Below are the code and all the weights of a small trained network. Each question names an input and a target symbol and asks about switching units off, where a switched-off unit gives its printed mean instead of its output.

import numpy as np


def w(rows, s, z=0):
    codes = np.array(rows[::2]) - 128.0
    scale = np.full(codes.shape[1], s)
    scale[-1] = z or s
    return codes * scale


def f(y):
    return np.maximum(y, 0)


def softmax(a):
    e = np.exp(a - a.max(-1, keepdims=True))
    return e / e.sum(-1, keepdims=True)


def log_softmax(a):
    a = a - a.max(-1, keepdims=True)
    return a - np.log(np.exp(a).sum(-1, keepdims=True))


def net(x, mask):
    ids = ['αβγεθμπστφψ'.index(c) for c in x.split()]
    T = len(ids)
    res = E[ids] + P[:T]
    r = res
    for j in range(2):
        rows = slice(4 * j, 4 * j + 4)
        q, k, v = (r @ M[0][rows].T for M in (Q, K, V))
        z = softmax(np.where(np.tri(T) > 0, q @ k.T / 4**0.5, -1e9)) @ v
        o = O[0][rows]
        res = res + np.where(mask[j], z, o[:, -1]) @ o[:, :-1]
    y = f(res @ A[0][:, :-1].T + A[0][:, -1])
    res = res + np.where(mask[2:14], y, B[0][:, -1]) @ B[0][:, :-1]
    return log_softmax(res[-1] @ U[:, :-1].T + U[:, -1])


Q, K, V, O, A, B = {}, {}, {}, {}, {}, {}
E = w([
[160,49,123],'α',
[30,2,65],'β',
[161,48,135],'γ',
[108,89,143],'ε',
[151,210,239],'θ',
[111,92,139],'μ',
[70,10,196],'π',
[113,147,27],'σ',
[25,124,227],'τ',
[4,123,62],'φ',
[172,50,86],'ψ',
],0.0093)
P = w([
[80,127,10],'0',
[139,116,167],'1',
[138,106,174],'2',
[138,108,155],'3',
[134,109,156],'4',
[132,98,153],'5',
[132,107,157],'6',
[131,101,156],'7',
[130,100,153],'8',
[126,95,155],'9',
],0.014)
Q[0] = w([
[56,136,109],'h1',
[193,33,209],'h1',
[69,138,126],'h1',
[167,47,253],'h1',
[33,31,127],'h2',
[190,206,220],'h2',
[204,228,193],'h2',
[35,88,122],'h2',
],0.013)
K[0] = w([
[106,68,155],'h1',
[62,193,114],'h1',
[104,52,144],'h1',
[73,171,21],'h1',
[110,148,8],'h2',
[249,155,217],'h2',
[169,141,211],'h2',
[181,102,51],'h2',
],0.015)
V[0] = w([
[100,196,232],'h1',
[117,190,201],'h1',
[186,42,74],'h1',
[41,66,140],'h1',
[101,121,202],'h2',
[195,2,180],'h2',
[25,26,190],'h2',
[159,12,120],'h2',
],0.0079)
O[0] = w([
[82,176,49,2],'h1',
[122,128,43,22],'h1',
[161,42,213,181],'h1',
[69,150,172,241],'h1',
[96,136,74,71],'h2',
[137,39,63,74],'h2',
[2,48,125,213],'h2',
[129,54,131,174],'h2',
],0.01,0.0073)
A[0] = w([
[45,109,139,146],'n1',
[193,112,155,128],'n2',
[99,211,93,140],'n3',
[132,181,158,98],'n4',
[156,82,70,11],'n5',
[249,125,131,128],'n6',
[208,101,121,82],'n7',
[233,192,29,90],'n8',
[91,26,37,33],'n9',
[60,150,124,90],'n10',
[145,104,183,203],'n11',
[2,114,113,190],'n12',
],0.0094,0.013)
B[0] = w([
[192,137,159,200],'n1',
[63,180,72,160],'n2',
[14,193,129,132],'n3',
[199,45,154,133],'n4',
[254,19,80,128],'n5',
[27,199,89,141],'n6',
[141,39,181,133],'n7',
[97,122,31,128],'n8',
[67,124,157,134],'n9',
[171,112,166,139],'n10',
[78,167,12,249],'n11',
[237,130,151,211],'n12',
],0.0095,0.023)
U = w([
[122,113,98,179],'α',
[76,107,208,100],'β',
[120,112,109,115],'γ',
[124,129,132,73],'ε',
[179,164,60,189],'θ',
[119,129,135,72],'μ',
[130,74,151,153],'π',
[109,172,143,50],'σ',
[180,173,132,156],'τ',
[73,144,244,3],'φ',
[105,116,110,120],'ψ',
],0.011,0.0046)

Each question gives the input, a string of symbols that net reads in full, and the target symbol t.
The units are the heads (4 rows each of Q, K, V and O) and the neurons (one row each of A and B). Each row of codes is followed by its name. A weight is (code - 128) times the scale printed after its matrix; where a second scale follows, it is the last column's (O, A, B and U).
mask holds one flag per unit, heads first, then neurons. A switched-off unit (its flag False) gives its mean, the last column of its rows in O or B, instead of its output. The means were averaged over made-up inputs and are rounded, as every weight is.
A unit's drop is (log p(t) with every unit on - log p(t) with that unit switched off) / (log p(t) with every unit on - log p(t) with every unit switched off).
The circuit of an input: a set's keep is (log p(t) with only the set's units on - log p(t) with every unit switched off) / (log p(t) with every unit on - log p(t) with every unit switched off). Starting from the 12 units with the biggest drops (on a tie, the unit counted first), units are removed one at a time, each time the one whose removal leaves the highest keep (on an exact tie, the one counted first), for as long as the keep stays at least 0.8.
units of the circuit, in order: the units of the circuit, biggest drop first
top k neurons: the k neurons with the biggest drops, biggest first
heads that matter: for each layer, one digit per head in row order, 1 if its drop is at least 0.15 and else 0, layers parted by /
drop of u: that unit's drop, to one decimal
input σ ε π α, target σ: heads that matter => 01
input π π π β ψ ψ θ β, target π: heads that matter => 01
input φ γ π τ θ τ ε σ μ, target φ: units of the circuit, in order => [h2]
input τ τ π τ, target τ: units of the circuit, in order => [n12 h1 n1 h2]
input σ ψ π ε, target σ: heads that matter => 01
input π ψ φ μ π ψ τ, target π: heads that matter => 01
input σ π π π ψ μ, target σ: heads that matter => 01
input τ ψ φ γ θ π ψ π π ε, target τ: heads that matter => 11
input σ π ψ, target σ: top 4 neurons => [n6 n2 n11 n12]
input π π π ψ π ψ α σ θ φ, target π: top 3 neurons => [n11 n12 n2]
input φ φ τ π α θ τ π ε, target φ: heads that matter => 11
input π β τ π μ π γ α τ, target π: top 2 neurons => [n12 n2]
input π ε μ π π φ, target π: top 2 neurons => [n11 n12]
input σ ε π ψ, target σ: top 4 neurons => [n6 n2 n12 n11]
input τ π π π β, target τ: top 2 neurons => [n12 n1]
input π γ π β, target π: drop of n1 => 0.1
input τ α φ, target τ: drop of n1 => 0.1
input τ μ σ θ π φ π, target τ: drop of h1 => 0.5
